Here is a tiny trained network, its code and every weight. The questions are about switching its units off for an input and a target symbol, where a switched-off unit gives its printed mean instead of its output.

import numpy as np


def w(rows, s, z=0):
    codes = np.array(rows[::2]) - 128.0
    scale = np.full(codes.shape[1], s)
    scale[-1] = z or s
    return codes * scale


def softmax(a):
    e = np.exp(a - a.max(-1, keepdims=True))
    return e / e.sum(-1, keepdims=True)


def log_softmax(a):
    a = a - a.max(-1, keepdims=True)
    return a - np.log(np.exp(a).sum(-1, keepdims=True))


def net(x, mask):
    ids = ['ΦΨαβζθω'.index(c) for c in x.split()]
    T = len(ids)
    res = E[ids] + P[:T]
    u = 0
    for l in range(2):
        r = res
        for j in range(3):
            rows = slice(3 * j, 3 * j + 3)
            q, k, v = (r @ M[l][rows].T for M in (Q, K, V))
            z = softmax(np.where(np.tri(T) > 0, q @ k.T / 3**0.5, -1e9)) @ v
            o = O[l][rows]
            res = res + np.where(mask[u + j], z, o[:, -1]) @ o[:, :-1]
        u += 3
    return log_softmax(res[-1] @ U[:, :-1].T + U[:, -1])


Q, K, V, O = {}, {}, {}, {}
E = w([
[176,254,133,214,117,74],'Φ',
[117,180,50,33,199,112],'Ψ',
[86,110,195,112,195,128],'α',
[31,147,163,123,125,70],'β',
[221,177,181,64,172,167],'ζ',
[212,53,167,201,225,115],'θ',
[136,79,198,120,54,151],'ω',
],0.02)
P = w([
[72,176,129,174,114,247],'0',
[87,150,128,167,125,211],'1',
[94,141,125,158,135,182],'2',
[96,134,120,142,140,157],'3',
[99,132,119,131,144,138],'4',
[104,133,115,125,146,119],'5',
[110,132,113,119,150,105],'6',
[116,134,112,117,150,89],'7',
[118,134,112,107,150,76],'8',
[126,138,113,102,149,61],'9',
[128,139,113,95,150,52],'10',
[130,144,116,87,148,41],'11',
[133,146,119,81,150,34],'12',
[136,149,118,74,149,25],'13',
],0.015)
Q[0] = w([
[115,163,164,148,192,132],'0.h1',
[150,131,131,148,145,156],'0.h1',
[127,162,154,129,190,126],'0.h1',
[155,111,92,134,125,122],'0.h2',
[136,137,85,133,115,180],'0.h2',
[121,77,88,131,46,126],'0.h2',
[3,149,103,144,97,59],'0.h3',
[175,154,78,111,65,148],'0.h3',
[165,98,84,155,201,62],'0.h3',
],0.015)
K[0] = w([
[148,145,91,98,231,15],'0.h1',
[152,161,126,127,145,188],'0.h1',
[154,163,222,120,201,28],'0.h1',
[117,188,130,147,118,162],'0.h2',
[126,154,97,167,155,156],'0.h2',
[69,121,160,142,111,213],'0.h2',
[9,176,142,193,137,53],'0.h3',
[204,195,78,153,80,96],'0.h3',
[171,134,138,95,231,60],'0.h3',
],0.012)
V[0] = w([
[113,155,131,83,194,110],'0.h1',
[124,83,185,44,55,75],'0.h1',
[100,198,106,106,122,114],'0.h1',
[91,134,116,139,140,72],'0.h2',
[86,185,181,105,117,205],'0.h2',
[128,87,116,84,158,182],'0.h2',
[119,122,106,99,94,2],'0.h3',
[126,130,98,163,97,98],'0.h3',
[104,130,71,203,165,206],'0.h3',
],0.0092)
O[0] = w([
[147,110,132,158,42,117,253],'0.h1',
[154,142,98,120,109,1,44],'0.h1',
[171,70,81,147,93,114,173],'0.h1',
[192,126,137,87,95,105,180],'0.h2',
[99,99,100,150,146,218,169],'0.h2',
[81,173,126,214,108,154,91],'0.h2',
[104,136,136,158,138,243,132],'0.h3',
[118,176,135,154,177,153,93],'0.h3',
[172,157,108,116,109,57,116],'0.h3',
],0.0091,0.0058)
Q[1] = w([
[211,100,217,120,69,150],'1.h1',
[105,163,35,34,51,35],'1.h1',
[137,1,211,174,148,58],'1.h1',
[244,228,161,119,138,186],'1.h2',
[53,211,19,68,157,31],'1.h2',
[155,101,68,20,71,32],'1.h2',
[139,104,83,91,158,145],'1.h3',
[85,58,98,73,210,81],'1.h3',
[170,29,210,217,203,158],'1.h3',
],0.0092)
K[1] = w([
[193,137,204,109,87,118],'1.h1',
[130,174,16,136,93,71],'1.h1',
[104,106,250,166,89,66],'1.h1',
[203,162,101,122,160,85],'1.h2',
[60,168,45,26,79,77],'1.h2',
[101,100,43,134,109,52],'1.h2',
[153,160,131,158,130,84],'1.h3',
[91,154,138,172,79,115],'1.h3',
[101,209,175,62,152,135],'1.h3',
],0.013)
V[1] = w([
[203,116,56,209,159,148],'1.h1',
[121,250,111,97,181,100],'1.h1',
[89,160,135,147,148,195],'1.h1',
[192,183,172,96,108,133],'1.h2',
[122,26,112,123,100,91],'1.h2',
[106,152,150,123,79,193],'1.h2',
[159,2,88,151,180,149],'1.h3',
[116,187,51,212,162,135],'1.h3',
[168,125,164,223,68,114],'1.h3',
],0.0093)
O[1] = w([
[131,173,191,15,181,126,84],'1.h1',
[147,77,80,132,178,122,105],'1.h1',
[149,116,187,120,72,79,184],'1.h1',
[128,114,148,169,103,144,108],'1.h2',
[114,141,180,131,170,108,2],'1.h2',
[143,103,111,120,92,91,158],'1.h2',
[69,97,165,160,249,102,141],'1.h3',
[128,139,62,222,167,129,204],'1.h3',
[181,145,233,223,91,132,94],'1.h3',
],0.011,0.0027)
U = w([
[83,89,161,121,116,247,253],'Φ',
[149,98,141,137,128,36,195],'Ψ',
[138,125,137,136,147,127,31],'α',
[116,115,92,135,169,155,82],'β',
[121,113,158,154,182,139,72],'ζ',
[155,174,124,174,130,137,71],'θ',
[151,130,136,128,145,115,53],'ω',
],0.013,0.0034)

Each question gives the input, a string of symbols that net reads in full, and the target symbol t.
The units are the heads (3 rows each of Q, K, V and O). Each row of codes is followed by its name. A weight is (code - 128) times the scale printed after its matrix; where a second scale follows, it is the last column's (O and U).
mask holds one flag per head, layer by layer. A switched-off head (its flag False) gives its mean, the last column of its rows in O, instead of its output. The means were averaged over made-up inputs and are rounded, as every weight is.
A unit's drop is (log p(t) with every unit on - log p(t) with that unit switched off) / (log p(t) with every unit on - log p(t) with every unit switched off).
The circuit of an input: a set's keep is (log p(t) with only the set's units on - log p(t) with every unit switched off) / (log p(t) with every unit on - log p(t) with every unit switched off). Starting from all 6 units, units are removed one at a time, each time the one whose removal leaves the highest keep (on an exact tie, the one counted first), for as long as the keep stays at least 0.8.
units of the circuit, in order: the units of the circuit, biggest drop first
unit that matters most: the unit with the biggest drop
heads that matter: for each layer, one digit per head in row order, 1 if its drop is at least 0.15 and else 0, layers parted by /
drop of u: that unit's drop, to one decimal
input θ ω α θ Φ ζ θ β ω, target Ψ: heads that matter -> 110 / 000
input ω ω ω Φ Ψ ζ β Φ ζ α, target Φ: heads that matter -> 001 / 000
input θ θ ζ α Ψ ζ ω θ θ Φ β θ, target θ: units of the circuit, in order -> [1.h3, 0.h3, 0.h1]
input Φ Ψ Φ, target β: units of the circuit, in order -> [1.h3]
input Φ Φ α ζ ω Ψ α Φ ω α Φ β θ, target ζ: units of the circuit, in order -> [1.h2, 0.h2, 1.h1]
input ω Φ ζ ω ω Φ Φ α Ψ β θ ζ θ, target Φ: units of the circuit, in order -> [1.h3, 0.h3, 0.h1]
input ζ β θ Ψ θ, target β: units of the circuit, in order -> [1.h3, 0.h2]
input ω θ Φ α Ψ α Φ Ψ Ψ α Φ, target β: heads that matter -> 000 / 001
input ζ ζ ζ Ψ θ α Φ α β ζ θ ω ζ, target ζ: heads that matter -> 010 / 111
input α Ψ β β ζ β ω β Ψ Φ θ, target ζ: units of the circuit, in order -> [0.h2, 1.h2, 1.h1]
input Φ β α Ψ θ ω θ Ψ, target ζ: heads that matter -> 010 / 001
input Φ ω α ω θ ω ω θ α, target Ψ: heads that matter -> 010 / 000
input Ψ Φ θ Φ Φ β Φ θ Φ α β ω θ, target θ: units of the circuit, in order -> [1.h3, 0.h1]
input ζ β β α θ ζ θ Ψ β ζ θ, target β: unit that matters most -> 0.h3
input Ψ ω ω Ψ θ ζ Φ θ θ ζ θ ζ, target ζ: heads that matter -> 010 / 011
input β θ ω Φ β, target Ψ: heads that matter -> 000 / 010
input ζ α θ ζ Ψ β Φ θ, target Φ: heads that matter -> 101 / 111
input β Φ Φ ζ Φ Ψ ω ω, target Ψ: heads that matter -> 101 / 010
input α α Ψ ζ Φ β α Ψ β Ψ α Ψ Φ ω, target Φ: heads that matter -> 011 / 100
input Φ α Ψ θ Ψ, target ζ: unit that matters most -> 1.h3
input β β ω α Ψ θ α ω β β ζ, target Φ: drop of 1.h2 -> 0.2
input ζ α ω α Φ ζ Φ ω Φ ζ β, target Φ: drop of 0.h1 -> -0.2
